Below are the code and all the weights of a small trained network. Each question names an input and a class and asks about switching units off, where a switched-off unit gives its printed mean instead of its output.

import numpy as np


def w(rows, s, z=0):
    codes = np.array(rows[::2]) - 128.0
    scale = np.full(codes.shape[1], s)
    scale[-1] = z or s
    return codes * scale


def f(y):
    return np.maximum(y, 0)


def log_softmax(a):
    a = a - a.max(-1, keepdims=True)
    return a - np.log(np.exp(a).sum(-1, keepdims=True))


def net(x, mask):
    res = np.array(x, float).reshape(1, 5) / 4 @ E
    y = f(res @ A[0][:, :-1].T + A[0][:, -1])
    res = res + np.where(mask, y, B[0][:, -1]) @ B[0][:, :-1]
    return log_softmax(res[-1] @ U[:, :-1].T + U[:, -1])


A, B = {}, {}
E = w([
[36,62,178,163,44,72,154,107,177],'x0',
[173,127,192,163,85,227,228,64,105],'x1',
[110,173,63,237,77,181,82,205,117],'x2',
[134,151,140,134,124,125,98,108,150],'x3',
[136,27,149,194,153,131,7,66,20],'x4',
],0.012)
A[0] = w([
[129,172,83,171,57,184,99,171,114,68],'N1',
[151,118,132,66,142,149,118,106,135,76],'N2',
[82,133,83,110,137,59,78,176,164,74],'N3',
[84,120,131,125,63,115,130,121,134,54],'N4',
[186,136,174,150,66,191,164,93,112,60],'N5',
[133,47,144,203,173,143,69,95,48,62],'N6',
[174,175,84,117,215,185,126,126,108,38],'N7',
[97,132,118,77,187,72,84,160,140,73],'N8',
[136,174,123,99,105,130,163,170,176,91],'N9',
[92,152,78,120,163,50,90,169,136,41],'N10',
[101,165,104,109,105,131,177,146,176,102],'N11',
[151,133,107,140,147,130,144,130,104,61],'N12',
[147,105,164,52,175,75,160,81,153,45],'N13',
[115,149,74,234,87,156,101,217,140,67],'N14',
[142,123,139,138,127,115,132,139,128,85],'N15',
[110,183,100,114,112,137,188,159,188,104],'N16',
[216,186,124,106,200,188,108,184,97,64],'N17',
[114,141,157,133,126,120,126,140,116,91],'N18',
[3,73,204,176,13,79,165,156,200,43],'N19',
[188,186,126,98,183,152,144,175,143,120],'N20',
[109,148,62,206,80,158,129,155,130,45],'N21',
[160,146,184,151,106,211,181,86,132,59],'N22',
[136,133,143,154,161,112,137,135,136,88],'N23',
[148,148,166,160,69,196,186,92,119,71],'N24',
[141,108,174,72,178,91,143,98,135,1],'N25',
[138,187,141,74,104,117,174,163,168,104],'N26',
],0.013,0.0088)
B[0] = w([
[170,84,193,83,196,116,175,84,182,197],'N1',
[149,109,140,98,133,109,143,109,166,154],'N2',
[99,171,96,155,135,112,181,228,104,212],'N3',
[139,131,86,103,146,118,114,97,121,157],'N4',
[89,137,94,126,154,108,153,238,147,184],'N5',
[97,86,183,219,84,196,29,138,63,237],'N6',
[96,166,69,103,68,125,132,67,118,193],'N7',
[120,148,115,158,138,134,175,206,163,199],'N8',
[126,89,166,191,114,164,75,140,76,190],'N9',
[93,172,95,141,163,94,153,227,120,202],'N10',
[128,75,154,190,140,160,68,120,89,189],'N11',
[121,116,114,110,104,114,111,130,144,139],'N12',
[199,113,206,81,191,113,184,80,156,199],'N13',
[169,94,203,79,163,113,204,92,163,227],'N14',
[162,116,126,121,99,138,130,142,133,128],'N15',
[115,77,200,153,94,202,34,144,68,207],'N16',
[137,164,27,94,89,123,124,30,137,215],'N17',
[147,118,122,107,130,139,129,131,105,129],'N18',
[146,193,1,73,68,131,100,13,138,252],'N19',
[104,136,91,108,75,107,86,74,135,200],'N20',
[172,117,192,101,155,89,166,90,178,188],'N21',
[104,180,91,155,182,64,159,240,136,191],'N22',
[134,136,133,154,105,132,132,127,155,128],'N23',
[92,174,95,135,143,96,147,217,134,191],'N24',
[159,97,185,103,142,146,183,106,197,173],'N25',
[116,67,179,190,118,151,70,131,69,202],'N26',
],0.0093,0.022)
U = w([
[95,127,160,189,122,172,20,128,105,111],'0',
[106,189,5,119,106,138,108,40,148,250],'1',
[89,187,74,155,161,123,172,240,147,103],'2',
[134,134,208,110,177,132,204,70,177,54],'3',
],0.011,0.0022)

Each question gives the input, the list of numbers given to net, and the class t.
The units are the neurons (one row each of A and B). Each row of codes is followed by its name. A weight is (code - 128) times the scale printed after its matrix; where a second scale follows, it is the last column's (A, B and U).
mask holds one flag per neuron, in row order. A switched-off neuron (its flag False) gives its mean, the last column of its row in B, instead of its output. The means were averaged over made-up inputs and are rounded, as every weight is.
A unit's drop is (log p(t) with every unit on - log p(t) with that unit switched off) / (log p(t) with every unit on - log p(t) with every unit switched off).
unit that matters most: the unit with the biggest drop
k most important neurons: the k neurons with the biggest drops, biggest first
drop when u is switched off: that unit's drop, to one decimal
input [3,1,-8,7,7], class 3: unit that matters most : N13
input [3,7,-8,-5,8], class 0: 4 most important neurons : [N6, N14, N1, N21]
input [6,-6,-7,0,6], class 3: 3 most important neurons : [N13, N25, N16]
input [7,2,-7,1,4], class 1: 4 most important neurons : [N19, N14, N1, N21]
input [5,-5,-3,0,2], class 1: 4 most important neurons : [N19, N22, N5, N24]
input [6,-4,8,-3,-6], class 3: 3 most important neurons : [N14, N21, N1]
input [-4,-6,-6,-1,-1], class 2: 4 most important neurons : [N8, N14, N10, N1]
input [4,-1,-3,2,3], class 1: 3 most important neurons : [N16, N26, N19]
input [-5,2,8,4,-7], class 3: 2 most important neurons : [N14, N1]
input [2,8,6,7,-5], class 2: 2 most important neurons : [N22, N24]
input [-8,-7,-8,-3,7], class 1: 2 most important neurons : [N17, N7]
input [7,4,4,1,1], class 1: drop when N19 is switched off : 2.5
input [5,-1,8,-1,-4], class 3: drop when N13 is switched off : 0.0
input [-6,-3,0,0,4], class 1: unit that matters most : N17
input [6,-8,-2,3,1], class 2: drop when N10 is switched off : 0.2
